Below is a small trained network, with its code and all its weights. Each question gives an input and a class and asks what happens when units are switched off, that is, made to give their printed mean instead of their output.

import numpy as np


def w(rows, s, z=0):
    codes = np.array(rows[::2]) - 128.0
    scale = np.full(codes.shape[1], s)
    scale[-1] = z or s
    return codes * scale


def f(y):
    return np.maximum(y, 0)


def log_softmax(a):
    a = a - a.max(-1, keepdims=True)
    return a - np.log(np.exp(a).sum(-1, keepdims=True))


def net(x, mask):
    res = np.array(x, float).reshape(1, 5) / 4 @ E
    y = f(res @ A[0][:, :-1].T + A[0][:, -1])
    res = res + np.where(mask, y, B[0][:, -1]) @ B[0][:, :-1]
    return log_softmax(res[-1] @ U[:, :-1].T + U[:, -1])


A, B = {}, {}
E = w([
[88,67,177],'x0',
[119,182,208],'x1',
[127,129,127],'x2',
[128,128,128],'x3',
[1,153,117],'x4',
],0.011)
A[0] = w([
[189,45,160,57],'N1',
[144,84,157,109],'N2',
[111,137,132,94],'N3',
[119,109,90,23],'N4',
[66,121,123,38],'N5',
[134,152,166,32],'N6',
[135,78,89,67],'N7',
[121,169,149,97],'N8',
[69,165,127,2],'N9',
[116,91,113,145],'N10',
[84,4,190,128],'N11',
[153,82,102,108],'N12',
[147,159,166,84],'N13',
[155,144,180,87],'N14',
[210,161,115,103],'N15',
[95,120,129,68],'N16',
[164,113,149,23],'N17',
[146,100,89,108],'N18',
[108,200,64,80],'N19',
[125,118,64,154],'N20',
[103,81,178,181],'N21',
[87,175,176,80],'N22',
],0.018,0.007)
B[0] = w([
[16,122,60,209],'N1',
[44,200,62,166],'N2',
[120,102,105,141],'N3',
[63,21,194,141],'N4',
[26,72,21,179],'N5',
[88,85,184,141],'N6',
[107,81,236,165],'N7',
[126,25,255,157],'N8',
[48,103,98,173],'N9',
[204,94,196,168],'N10',
[136,237,147,246],'N11',
[59,152,146,175],'N12',
[98,92,197,160],'N13',
[29,10,119,168],'N14',
[21,184,89,223],'N15',
[7,137,51,152],'N16',
[46,78,37,149],'N17',
[40,119,217,169],'N18',
[82,198,126,194],'N19',
[173,102,253,194],'N20',
[191,186,156,207],'N21',
[133,83,126,188],'N22',
],0.0067,0.011)
U = w([
[103,45,187,61],'0',
[79,105,42,34],'1',
[126,130,122,253],'2',
[126,133,123,236],'3',
[123,199,116,120],'4',
[190,137,135,90],'5',
[250,136,137,20],'6',
],0.016,0.011)

Each question gives the input, the list of numbers given to net, and the class t.
The units are the neurons (one row each of A and B). Each row of codes is followed by its name. A weight is (code - 128) times the scale printed after its matrix; where a second scale follows, it is the last column's (A, B and U).
mask holds one flag per neuron, in row order. A switched-off neuron (its flag False) gives its mean, the last column of its row in B, instead of its output. The means were averaged over made-up inputs and are rounded, as every weight is.
A unit's drop is (log p(t) with every unit on - log p(t) with that unit switched off) / (log p(t) with every unit on - log p(t) with every unit switched off).
The circuit of an input: a set's keep is (log p(t) with only the set's units on - log p(t) with every unit switched off) / (log p(t) with every unit on - log p(t) with every unit switched off). Starting from the 12 units with the biggest drops (on a tie, the unit counted first), units are removed one at a time, each time the one whose removal leaves the highest keep (on an exact tie, the one counted first), for as long as the keep stays at least 0.8.
units of the circuit, in order: the units of the circuit, biggest drop first
top k neurons: the k neurons with the biggest drops, biggest first
drop when u is switched off: that unit's drop, to one decimal
input [-5,-6,7,-5,6], class 2: top 2 neurons	[N20; N19]
input [-4,6,-7,3,-8], class 1: top neuron	[N15]
input [7,-4,-6,-4,-4], class 4: units of the circuit, in order	[N11; N2]
input [-4,0,0,1,-5], class 1: units of the circuit, in order	[N15; N11]
input [-3,-7,-2,6,5], class 0: units of the circuit, in order	[N20; N4]
input [7,0,6,-1,-6], class 4: units of the circuit, in order	[N11; N2]
input [6,4,-4,-4,1], class 4: top 2 neurons	[N11; N21]
input [6,-4,1,7,5], class 3: units of the circuit, in order	[N11; N15]
input [-8,-8,-6,-1,-2], class 0: units of the circuit, in order	[N20; N18]
input [6,3,1,6,-7], class 1: units of the circuit, in order	[N1; N2]
input [-4,6,4,4,-6], class 0: top 2 neurons	[N14; N13]
input [6,5,5,1,4], class 4: top 4 neurons	[N11; N21; N20; N7]
input [0,8,-2,-7,-7], class 0: top 2 neurons	[N14; N13]
input [7,5,0,-5,-1], class 4: units of the circuit, in order	[N11]
input [-8,8,2,-6,-6], class 0: drop when N8 is switched off	0.3
input [6,-5,2,-8,3], class 3: drop when N15 is switched off	0.1
input [7,1,3,3,1], class 4: drop when N13 is switched off	0.0
